Below is a small trained network, with its code and all its weights. Each question gives an input and a class and asks what happens when units are switched off, that is, made to give their printed mean instead of their output.

import numpy as np


def w(rows, s, z=0):
    codes = np.array(rows[::2]) - 128.0
    scale = np.full(codes.shape[1], s)
    scale[-1] = z or s
    return codes * scale


def f(y):
    return np.maximum(y, 0)


def log_softmax(a):
    a = a - a.max(-1, keepdims=True)
    return a - np.log(np.exp(a).sum(-1, keepdims=True))


def net(x, mask):
    res = np.array(x, float).reshape(1, 7) / 4 @ E
    y = f(res @ A[0][:, :-1].T + A[0][:, -1])
    res = res + np.where(mask, y, B[0][:, -1]) @ B[0][:, :-1]
    return log_softmax(res[-1] @ U[:, :-1].T + U[:, -1])


A, B = {}, {}
E = w([
[33,234,127,245,195,74,196,119,155,86],'x0',
[132,41,32,251,100,109,255,166,57,118],'x1',
[134,129,116,96,159,129,146,152,140,142],'x2',
[147,152,186,171,74,111,130,115,98,115],'x3',
[55,131,191,121,31,241,166,99,171,221],'x4',
[146,158,59,114,117,128,118,153,143,156],'x5',
[124,135,111,108,141,102,135,137,124,181],'x6',
],0.0095)
A[0] = w([
[219,8,131,95,93,117,80,158,86,142,117],'neuron 0',
[124,133,151,70,93,149,97,125,135,169,142],'neuron 1',
[75,131,137,154,79,178,195,108,204,183,109],'neuron 2',
[137,121,155,67,100,194,85,64,163,168,149],'neuron 3',
[126,195,160,95,154,80,37,70,195,114,141],'neuron 4',
[139,126,159,141,106,123,81,120,105,155,91],'neuron 5',
[71,144,134,153,113,167,158,116,109,168,178],'neuron 6',
[143,145,138,90,76,144,131,135,125,113,146],'neuron 7',
[167,134,153,131,115,98,131,126,121,144,165],'neuron 8',
[109,73,81,142,120,80,179,105,160,103,98],'neuron 9',
[106,107,131,115,147,150,131,106,114,96,136],'neuron 10',
[112,85,104,125,83,122,172,133,112,123,3],'neuron 11',
[112,140,80,196,147,108,177,144,99,124,65],'neuron 12',
],0.011,0.0067)
B[0] = w([
[2,157,90,163,156,200,184,199,69,100,229],'neuron 0',
[156,125,170,130,88,64,88,58,147,186,206],'neuron 1',
[61,153,101,94,172,168,152,204,94,133,222],'neuron 2',
[186,142,188,132,77,104,57,42,163,145,241],'neuron 3',
[48,88,52,188,134,183,138,238,19,72,248],'neuron 4',
[124,133,42,49,134,106,102,101,133,125,154],'neuron 5',
[133,131,74,85,173,137,90,171,105,150,201],'neuron 6',
[178,110,145,141,141,150,126,110,146,105,169],'neuron 7',
[200,140,125,78,147,141,142,199,176,109,156],'neuron 8',
[146,135,153,123,79,66,91,117,166,141,184],'neuron 9',
[187,138,144,159,142,145,127,135,129,140,142],'neuron 10',
[91,108,74,67,120,215,136,147,108,145,156],'neuron 11',
[130,148,183,163,93,39,113,88,180,91,214],'neuron 12',
],0.0087,0.015)
U = w([
[116,117,122,119,156,171,127,131,80,111,173],'0',
[102,109,108,180,153,131,167,137,102,106,242],'1',
[183,110,169,145,114,73,111,8,204,133,8],'2',
],0.013,0.0013)

Each question gives the input, the list of numbers given to net, and the class t.
The units are the neurons (one row each of A and B). Each row of codes is followed by its name. A weight is (code - 128) times the scale printed after its matrix; where a second scale follows, it is the last column's (A, B and U).
mask holds one flag per neuron, in row order. A switched-off neuron (its flag False) gives its mean, the last column of its row in B, instead of its output. The means were averaged over made-up inputs and are rounded, as every weight is.
A unit's drop is (log p(t) with every unit on - log p(t) with that unit switched off) / (log p(t) with every unit on - log p(t) with every unit switched off).
The circuit of an input: a set's keep is (log p(t) with only the set's units on - log p(t) with every unit switched off) / (log p(t) with every unit on - log p(t) with every unit switched off). Starting from the 12 units with the biggest drops (on a tie, the unit counted first), units are removed one at a time, each time the one whose removal leaves the highest keep (on an exact tie, the one counted first), for as long as the keep stays at least 0.8.
units of the circuit, in order: the units of the circuit, biggest drop first
top k neurons: the k neurons with the biggest drops, biggest first
drop of u: that unit's drop, to one decimal
input [6,-2,6,8,5,-7,-7], class 0: units of the circuit, in order => [neuron 6; neuron 12]
input [-3,-4,7,-6,6,1,-6], class 2: units of the circuit, in order => [neuron 3]
input [7,8,-2,8,0,2,5], class 2: top 2 neurons => [neuron 12; neuron 4]
input [-4,-5,-7,7,1,-5,-8], class 2: top 3 neurons => [neuron 3; neuron 1; neuron 2]
input [8,0,-1,4,8,4,5], class 0: units of the circuit, in order => [neuron 6; neuron 2]
input [5,3,-1,-3,-1,-3,5], class 2: top 3 neurons => [neuron 4; neuron 0; neuron 12]
input [-7,-4,-1,-7,7,8,2], class 2: top 2 neurons => [neuron 3; neuron 1]
input [0,-1,-5,2,2,-7,-8], class 2: top 4 neurons => [neuron 0; neuron 4; neuron 2; neuron 11]
input [5,1,0,-4,-6,-8,5], class 2: top 2 neurons => [neuron 0; neuron 4]
input [2,1,-2,0,-4,5,-1], class 2: top 3 neurons => [neuron 4; neuron 0; neuron 2]
input [-3,-2,2,-7,5,2,7], class 2: drop of neuron 3 => 0.2
input [-7,0,0,-8,6,-8,2], class 2: drop of neuron 4 => 0.8
input [7,-4,2,7,6,-1,5], class 0: drop of neuron 0 => 0.1
